Below is a small trained network, with its code and all its weights. Each question gives an input and a target symbol and asks what happens when units are switched off, that is, made to give their printed mean instead of their output.

import numpy as np


def w(rows, s, z=0):
    codes = np.array(rows[::2]) - 128.0
    scale = np.full(codes.shape[1], s)
    scale[-1] = z or s
    return codes * scale


def norm(h):
    return h / np.sqrt((h * h).mean(-1, keepdims=True) + 1e-5)


def f(y):
    return np.maximum(y, 0)


def softmax(a):
    e = np.exp(a - a.max(-1, keepdims=True))
    return e / e.sum(-1, keepdims=True)


def log_softmax(a):
    a = a - a.max(-1, keepdims=True)
    return a - np.log(np.exp(a).sum(-1, keepdims=True))


def net(x, mask):
    ids = ['αβλπστφω'.index(c) for c in x.split()]
    T = len(ids)
    res = E[ids] + P[:T]
    r = norm(res)
    for j in range(2):
        rows = slice(4 * j, 4 * j + 4)
        q, k, v = (r @ M[0][rows].T for M in (Q, K, V))
        z = softmax(np.where(np.tri(T) > 0, q @ k.T / 4**0.5, -1e9)) @ v
        o = O[0][rows]
        res = res + np.where(mask[j], z, o[:, -1]) @ o[:, :-1]
    y = f(norm(res) @ A[0][:, :-1].T + A[0][:, -1])
    res = res + np.where(mask[2:10], y, B[0][:, -1]) @ B[0][:, :-1]
    return log_softmax(norm(res)[-1] @ U[:, :-1].T + U[:, -1])


Q, K, V, O, A, B = {}, {}, {}, {}, {}, {}
E = w([
[167,106,205,85,162,172,187],'α',
[141,206,129,123,181,56,95],'β',
[89,193,117,182,115,167,154],'λ',
[38,120,135,48,160,97,120],'π',
[123,165,83,100,69,111,255],'σ',
[98,168,241,110,66,70,129],'τ',
[172,100,23,119,166,161,135],'φ',
[39,46,121,110,47,123,110],'ω',
],0.019)
P = w([
[80,51,121,248,225,75,208],'0',
[107,89,124,171,170,119,136],'1',
[112,126,105,124,142,143,134],'2',
[121,146,109,108,129,171,98],'3',
[151,161,86,73,84,140,110],'4',
[137,180,125,73,106,246,54],'5',
[121,174,68,68,121,93,183],'6',
],0.014)
Q[0] = w([
[161,126,103,123,114,88,205],'h1',
[99,188,98,28,165,209,129],'h1',
[122,65,98,108,190,98,112],'h1',
[40,176,127,59,166,71,131],'h1',
[235,132,118,245,132,137,102],'h2',
[179,120,145,88,144,153,178],'h2',
[174,50,200,199,141,85,76],'h2',
[85,119,165,134,149,201,68],'h2',
],0.012)
K[0] = w([
[97,140,138,141,167,138,59],'h1',
[153,175,108,47,12,145,72],'h1',
[94,155,201,209,99,166,162],'h1',
[138,130,133,83,88,248,130],'h1',
[55,49,151,127,173,56,181],'h2',
[73,158,99,112,116,119,94],'h2',
[96,102,101,223,163,82,215],'h2',
[198,145,90,89,73,57,172],'h2',
],0.011)
V[0] = w([
[171,68,145,183,2,140,119],'h1',
[153,170,195,153,161,66,166],'h1',
[105,57,150,76,152,164,16],'h1',
[78,142,185,200,161,214,66],'h1',
[38,115,234,125,102,207,153],'h2',
[21,98,50,164,86,129,92],'h2',
[130,217,160,185,105,71,61],'h2',
[157,133,106,217,173,242,103],'h2',
],0.0076)
O[0] = w([
[137,56,158,235,11,103,166,25],'h1',
[157,200,176,77,103,108,139,122],'h1',
[107,30,183,148,186,93,69,40],'h1',
[154,167,200,144,111,193,1,145],'h1',
[55,109,205,91,86,214,136,253],'h2',
[38,154,20,87,25,136,63,154],'h2',
[97,202,163,203,146,67,82,73],'h2',
[198,153,91,166,124,253,87,166],'h2',
],0.0065,0.0039)
A[0] = w([
[4,150,111,205,229,188,199,94],'n1',
[129,105,164,109,38,174,139,93],'n2',
[76,2,104,179,30,107,77,188],'n3',
[75,170,204,107,59,98,144,33],'n4',
[179,79,33,115,165,147,116,100],'n5',
[172,83,24,145,188,159,127,133],'n6',
[88,91,97,203,205,127,202,76],'n7',
[139,64,52,128,143,89,135,3],'n8',
],0.0078,0.0046)
B[0] = w([
[177,123,147,59,62,177,48,253],'n1',
[134,84,159,204,155,127,163,199],'n2',
[149,140,142,255,240,114,169,203],'n3',
[164,97,161,113,61,116,103,180],'n4',
[160,88,219,122,83,67,99,172],'n5',
[171,108,206,113,33,69,57,187],'n6',
[140,180,132,79,97,181,109,162],'n7',
[88,123,109,110,135,87,118,141],'n8',
],0.0082,0.005)
U = w([
[203,80,191,88,205,209,181,137],'α',
[176,214,101,167,221,58,94,181],'β',
[126,188,80,168,68,251,60,164],'λ',
[1,58,80,13,164,135,60,68],'π',
[127,138,21,99,66,107,251,114],'σ',
[87,144,236,136,38,68,131,17],'τ',
[235,34,65,116,72,109,57,142],'φ',
[84,42,82,222,149,129,116,250],'ω',
],0.006,0.0026)

Each question gives the input, a string of symbols that net reads in full, and the target symbol t.
The units are the heads (4 rows each of Q, K, V and O) and the neurons (one row each of A and B). Each row of codes is followed by its name. A weight is (code - 128) times the scale printed after its matrix; where a second scale follows, it is the last column's (O, A, B and U).
mask holds one flag per unit, heads first, then neurons. A switched-off unit (its flag False) gives its mean, the last column of its rows in O or B, instead of its output. The means were averaged over made-up inputs and are rounded, as every weight is.
A unit's drop is (log p(t) with every unit on - log p(t) with that unit switched off) / (log p(t) with every unit on - log p(t) with every unit switched off).
The circuit of an input: a set's keep is (log p(t) with only the set's units on - log p(t) with every unit switched off) / (log p(t) with every unit on - log p(t) with every unit switched off). Starting from all 10 units, units are removed one at a time, each time the one whose removal leaves the highest keep (on an exact tie, the one counted first), for as long as the keep stays at least 0.8.
units of the circuit, in order: the units of the circuit, biggest drop first
unit that matters most: the unit with the biggest drop
which heads matter: for each layer, one digit per head in row order, 1 if its drop is at least 0.15 and else 0, layers parted by /
drop when u is switched off: that unit's drop, to one decimal
input π ω λ, target ω: units of the circuit, in order : h1
input β ω λ ω λ, target ω: units of the circuit, in order : h1, n3
input ω λ ω α λ σ α, target σ: units of the circuit, in order : h1, h2, n1
input α λ ω σ σ τ σ, target τ: units of the circuit, in order : h2, h1
input β σ τ φ λ π σ, target π: units of the circuit, in order : h1, h2
input β σ ω α λ ω σ, target ω: units of the circuit, in order : h1, n3
input λ λ σ α, target σ: which heads matter : 10
input α λ α τ σ, target τ: which heads matter : 01
input λ λ σ λ β β, target β: which heads matter : 01
input λ α τ φ σ ω, target ω: which heads matter : 00
input σ α τ α τ λ, target τ: which heads matter : 11
input λ ω β α, target β: which heads matter : 01
input σ π λ β π, target β: which heads matter : 01
input σ π τ τ α α β, target α: which heads matter : 01
input τ σ β α φ λ σ, target λ: which heads matter : 11
input λ φ λ φ σ φ φ, target φ: unit that matters most : n6
input σ λ α π π ω α, target ω: units of the circuit, in order : h1, h2, n3
input τ α β λ β ω β, target ω: drop when h2 is switched off : 0.2
input π λ σ λ α λ, target α: drop when h2 is switched off : 1.0
input α α α α β, target α: drop when n4 is switched off : 0.0
input λ π σ π, target σ: units of the circuit, in order : h1
